Below are the code and all the weights of a small trained network. Each question names an input and a class and asks about switching units off, where a switched-off unit gives its printed mean instead of its output.

import numpy as np


def w(rows, s, z=0):
    codes = np.array(rows[::2]) - 128.0
    scale = np.full(codes.shape[1], s)
    scale[-1] = z or s
    return codes * scale


def f(y):
    return np.maximum(y, 0)


def log_softmax(a):
    a = a - a.max(-1, keepdims=True)
    return a - np.log(np.exp(a).sum(-1, keepdims=True))


def net(x, mask):
    res = np.array(x, float).reshape(1, 7) / 4 @ E
    y = f(res @ A[0][:, :-1].T + A[0][:, -1])
    res = res + np.where(mask, y, B[0][:, -1]) @ B[0][:, :-1]
    return log_softmax(res[-1] @ U[:, :-1].T + U[:, -1])


A, B = {}, {}
E = w([
[129,128,129,130,129,122,120],'x0',
[155,115,95,97,130,161,162],'x1',
[116,139,148,147,122,129,132],'x2',
[6,111,86,121,172,164,143],'x3',
[129,178,133,96,35,143,101],'x4',
[144,118,109,110,128,147,140],'x5',
[117,213,125,129,192,178,72],'x6',
],0.013)
A[0] = w([
[248,153,160,157,181,110,120,143],'n1',
[99,31,90,116,100,84,158,134],'n2',
[104,143,175,137,100,167,169,221],'n3',
[129,86,115,168,64,122,149,253],'n4',
[193,144,115,152,53,95,99,104],'n5',
[81,104,65,120,147,152,172,134],'n6',
[126,148,119,102,107,171,133,165],'n7',
[124,210,124,85,140,141,102,157],'n8',
[159,147,144,90,159,163,79,201],'n9',
[165,111,143,158,181,95,161,176],'n10',
[104,87,94,163,187,144,130,29],'n11',
[103,9,141,168,96,125,157,229],'n12',
[133,149,110,171,169,140,150,72],'n13',
[108,165,157,100,254,142,136,96],'n14',
[72,144,113,130,197,182,129,55],'n15',
[123,117,150,126,182,181,64,172],'n16',
[149,140,190,99,68,147,161,161],'n17',
[84,67,103,172,124,58,122,149],'n18',
[101,165,95,99,91,142,109,133],'n19',
[112,163,165,134,88,138,112,152],'n20',
],0.0096,0.0032)
B[0] = w([
[41,186,205,80,245,161,121,241],'n1',
[86,183,150,103,166,176,127,236],'n2',
[145,160,119,106,188,124,79,170],'n3',
[155,122,81,120,142,2,71,226],'n4',
[211,59,49,151,100,113,141,238],'n5',
[114,151,180,123,104,167,148,225],'n6',
[164,128,117,109,165,105,127,167],'n7',
[70,133,167,95,177,167,62,204],'n8',
[99,115,180,135,96,179,110,198],'n9',
[82,161,171,86,161,184,64,202],'n10',
[147,129,93,172,97,148,201,207],'n11',
[84,157,132,106,218,133,132,254],'n12',
[172,86,95,158,84,71,163,170],'n13',
[185,61,76,222,62,131,119,254],'n14',
[126,73,47,169,69,105,138,240],'n15',
[105,43,131,181,64,171,128,216],'n16',
[145,81,122,86,67,56,121,209],'n17',
[128,146,186,109,114,126,172,210],'n18',
[86,228,121,84,185,164,137,177],'n19',
[165,117,106,93,185,79,63,180],'n20',
],0.0066,0.0086)
U = w([
[95,151,161,61,163,87,133,236],'0',
[54,120,199,148,146,181,157,162],'1',
[173,63,98,184,1,69,153,3],'2',
],0.0088,0.0017)

Each question gives the input, the list of numbers given to net, and the class t.
The units are the neurons (one row each of A and B). Each row of codes is followed by its name. A weight is (code - 128) times the scale printed after its matrix; where a second scale follows, it is the last column's (A, B and U).
mask holds one flag per neuron, in row order. A switched-off neuron (its flag False) gives its mean, the last column of its row in B, instead of its output. The means were averaged over made-up inputs and are rounded, as every weight is.
A unit's drop is (log p(t) with every unit on - log p(t) with that unit switched off) / (log p(t) with every unit on - log p(t) with every unit switched off).
The circuit of an input: a set's keep is (log p(t) with only the set's units on - log p(t) with every unit switched off) / (log p(t) with every unit on - log p(t) with every unit switched off). Starting from the 12 units with the biggest drops (on a tie, the unit counted first), units are removed one at a time, each time the one whose removal leaves the highest keep (on an exact tie, the one counted first), for as long as the keep stays at least 0.8.
circuit, biggest first: the units of the circuit, biggest drop first
most important unit: the unit with the biggest drop
k most important neurons: the k neurons with the biggest drops, biggest first
drop of u: that unit's drop, to one decimal
input [-8,-4,-6,-5,0,0,-6], class 0: circuit, biggest first -> (n14; n12)
input [2,-4,1,3,0,4,2], class 2: circuit, biggest first -> (n1; n12)
input [4,3,6,2,-1,1,2], class 2: circuit, biggest first -> (n1; n12)
input [6,-4,6,6,-8,3,2], class 2: most important unit -> n14
input [-2,5,-6,-6,-3,2,3], class 1: circuit, biggest first -> (n4; n1)
input [-4,-7,-5,6,3,-8,-6], class 0: circuit, biggest first -> (n4; n16; n14)
input [-4,-4,2,-7,0,-8,-4], class 0: 3 most important neurons -> (n1; n14; n15)
input [-5,2,-8,1,4,0,-8], class 0: 2 most important neurons -> (n2; n12)
input [-3,7,4,-6,1,-2,1], class 0: 4 most important neurons -> (n1; n14; n15; n16)
input [-5,-4,-3,-8,-1,5,-6], class 0: 2 most important neurons -> (n1; n14)
input [3,-1,5,-7,-2,6,6], class 1: drop of n16 -> 0.1
input [6,8,3,-4,-2,5,-4], class 0: drop of n11 -> 0.0
input [-4,1,7,5,-6,8,1], class 2: drop of n14 -> 0.3
input [-8,5,2,2,0,-8,1], class 2: circuit, biggest first -> (n1)
